Here is a tiny trained network, its code and every weight. The questions are about switching its units off for an input and a class, where a switched-off unit gives its printed mean instead of its output.

import numpy as np


def w(rows, s, z=0):
    codes = np.array(rows[::2]) - 128.0
    scale = np.full(codes.shape[1], s)
    scale[-1] = z or s
    return codes * scale


def f(y):
    return np.maximum(y, 0)


def log_softmax(a):
    a = a - a.max(-1, keepdims=True)
    return a - np.log(np.exp(a).sum(-1, keepdims=True))


def net(x, mask):
    res = np.array(x, float).reshape(1, 3) / 4 @ E
    y = f(res @ A[0][:, :-1].T + A[0][:, -1])
    res = res + np.where(mask, y, B[0][:, -1]) @ B[0][:, :-1]
    return log_softmax(res[-1] @ U[:, :-1].T + U[:, -1])


A, B = {}, {}
E = w([
[138,121,192,119,115,127,187,248,171],'x0',
[148,118,255,142,103,135,45,108,101],'x1',
[124,144,127,138,172,124,82,65,253],'x2',
],0.0088)
A[0] = w([
[113,133,41,126,126,128,163,150,166,99],'n1',
[124,130,248,120,120,126,84,121,108,117],'n2',
[127,133,43,119,131,126,186,159,159,123],'n3',
[120,130,120,136,134,127,112,108,147,115],'n4',
[125,134,168,136,121,132,103,112,144,103],'n5',
[109,125,148,137,120,128,126,140,84,106],'n6',
[153,126,114,112,139,129,115,108,168,123],'n7',
[140,122,111,122,120,126,162,166,21,117],'n8',
[118,107,138,97,141,126,122,117,150,107],'n9',
[142,115,83,119,132,136,106,68,84,108],'n10',
[128,128,161,143,120,129,158,192,170,110],'n11',
[130,129,133,135,123,125,128,115,254,102],'n12',
[133,114,137,136,141,137,130,151,145,109],'n13',
[119,144,86,121,130,112,112,80,97,120],'n14',
[128,129,129,126,132,124,138,135,132,246],'n15',
[135,127,174,100,129,122,166,220,189,102],'n16',
[140,130,114,121,115,131,141,159,80,94],'n17',
[130,126,133,126,112,130,115,87,106,109],'n18',
],0.016,0.012)
B[0] = w([
[176,92,152,127,169,111,131,134,113,208],'n1',
[198,89,138,120,162,120,140,140,120,247],'n2',
[193,99,153,124,149,128,132,141,111,230],'n3',
[110,135,124,121,147,118,151,132,119,154],'n4',
[148,127,143,125,156,127,145,145,123,163],'n5',
[119,144,140,117,159,117,143,132,137,165],'n6',
[102,152,139,124,138,125,136,135,140,167],'n7',
[88,165,144,111,172,121,145,134,189,242],'n8',
[114,132,123,93,141,120,134,135,122,140],'n9',
[106,132,110,148,124,133,137,99,77,192],'n10',
[111,144,113,154,131,133,123,96,78,202],'n11',
[82,168,140,113,175,121,157,142,176,211],'n12',
[115,129,124,126,141,115,120,107,111,145],'n13',
[117,148,125,149,112,128,131,122,66,186],'n14',
[153,153,106,98,2,188,51,140,179,247],'n15',
[95,133,99,156,119,123,142,91,56,234],'n16',
[104,145,132,127,173,110,146,130,145,175],'n17',
[128,129,108,143,132,133,140,127,96,158],'n18',
],0.031,0.012)
U = w([
[242,72,170,116,148,124,124,152,105,105],'0',
[74,136,58,183,95,138,124,68,42,89],'1',
[48,174,149,91,162,109,151,149,206,101],'2',
[144,114,97,106,9,189,36,150,178,253],'3',
[76,47,109,171,102,71,116,131,142,68],'4',
],0.011,0.0046)

Each question gives the input, the list of numbers given to net, and the class t.
The units are the neurons (one row each of A and B). Each row of codes is followed by its name. A weight is (code - 128) times the scale printed after its matrix; where a second scale follows, it is the last column's (A, B and U).
mask holds one flag per neuron, in row order. A switched-off neuron (its flag False) gives its mean, the last column of its row in B, instead of its output. The means were averaged over made-up inputs and are rounded, as every weight is.
A unit's drop is (log p(t) with every unit on - log p(t) with that unit switched off) / (log p(t) with every unit on - log p(t) with every unit switched off).
The circuit of an input: a set's keep is (log p(t) with only the set's units on - log p(t) with every unit switched off) / (log p(t) with every unit on - log p(t) with every unit switched off). Starting from the 12 units with the biggest drops (on a tie, the unit counted first), units are removed one at a time, each time the one whose removal leaves the highest keep (on an exact tie, the one counted first), for as long as the keep stays at least 0.8.
circuit, biggest first: the units of the circuit, biggest drop first
unit that matters most: the unit with the biggest drop
top k neurons: the k neurons with the biggest drops, biggest first
drop of u: that unit's drop, to one decimal
input [5,0,-7], class 2: circuit, biggest first	[n8]
input [-6,3,-7], class 2: top 4 neurons	[n8, n16, n11, n6]
input [5,6,-8], class 2: top 2 neurons	[n8, n3]
input [-4,6,-7], class 2: top 3 neurons	[n8, n3, n1]
input [-6,-6,6], class 0: top 4 neurons	[n1, n3, n16, n8]
input [2,-5,4], class 0: top 2 neurons	[n3, n8]
input [1,1,3], class 3: top 2 neurons	[n8, n17]
input [8,4,-8], class 1: top 3 neurons	[n16, n11, n12]
input [-3,1,-1], class 3: top 2 neurons	[n16, n11]
input [4,-7,6], class 0: top 3 neurons	[n3, n1, n8]
input [3,-3,-1], class 3: top 2 neurons	[n2, n15]
input [-4,-4,1], class 0: top 4 neurons	[n16, n1, n3, n11]
input [-5,-5,-3], class 0: top 4 neurons	[n16, n3, n1, n11]
input [-1,-8,8], class 0: circuit, biggest first	[n3]
input [-3,1,1], class 3: top 2 neurons	[n16, n11]
input [-7,-8,-3], class 0: top 3 neurons	[n3, n1, n16]
input [2,-5,-6], class 2: top 3 neurons	[n8, n2, n17]
input [6,1,2], class 1: drop of n16	0.2
input [4,3,5], class 2: drop of n8	0.0
input [2,-2,-4], class 2: drop of n17	0.2
input [3,0,4], class 2: unit that matters most	n12
input [4,-5,4], class 0: drop of n1	2.0
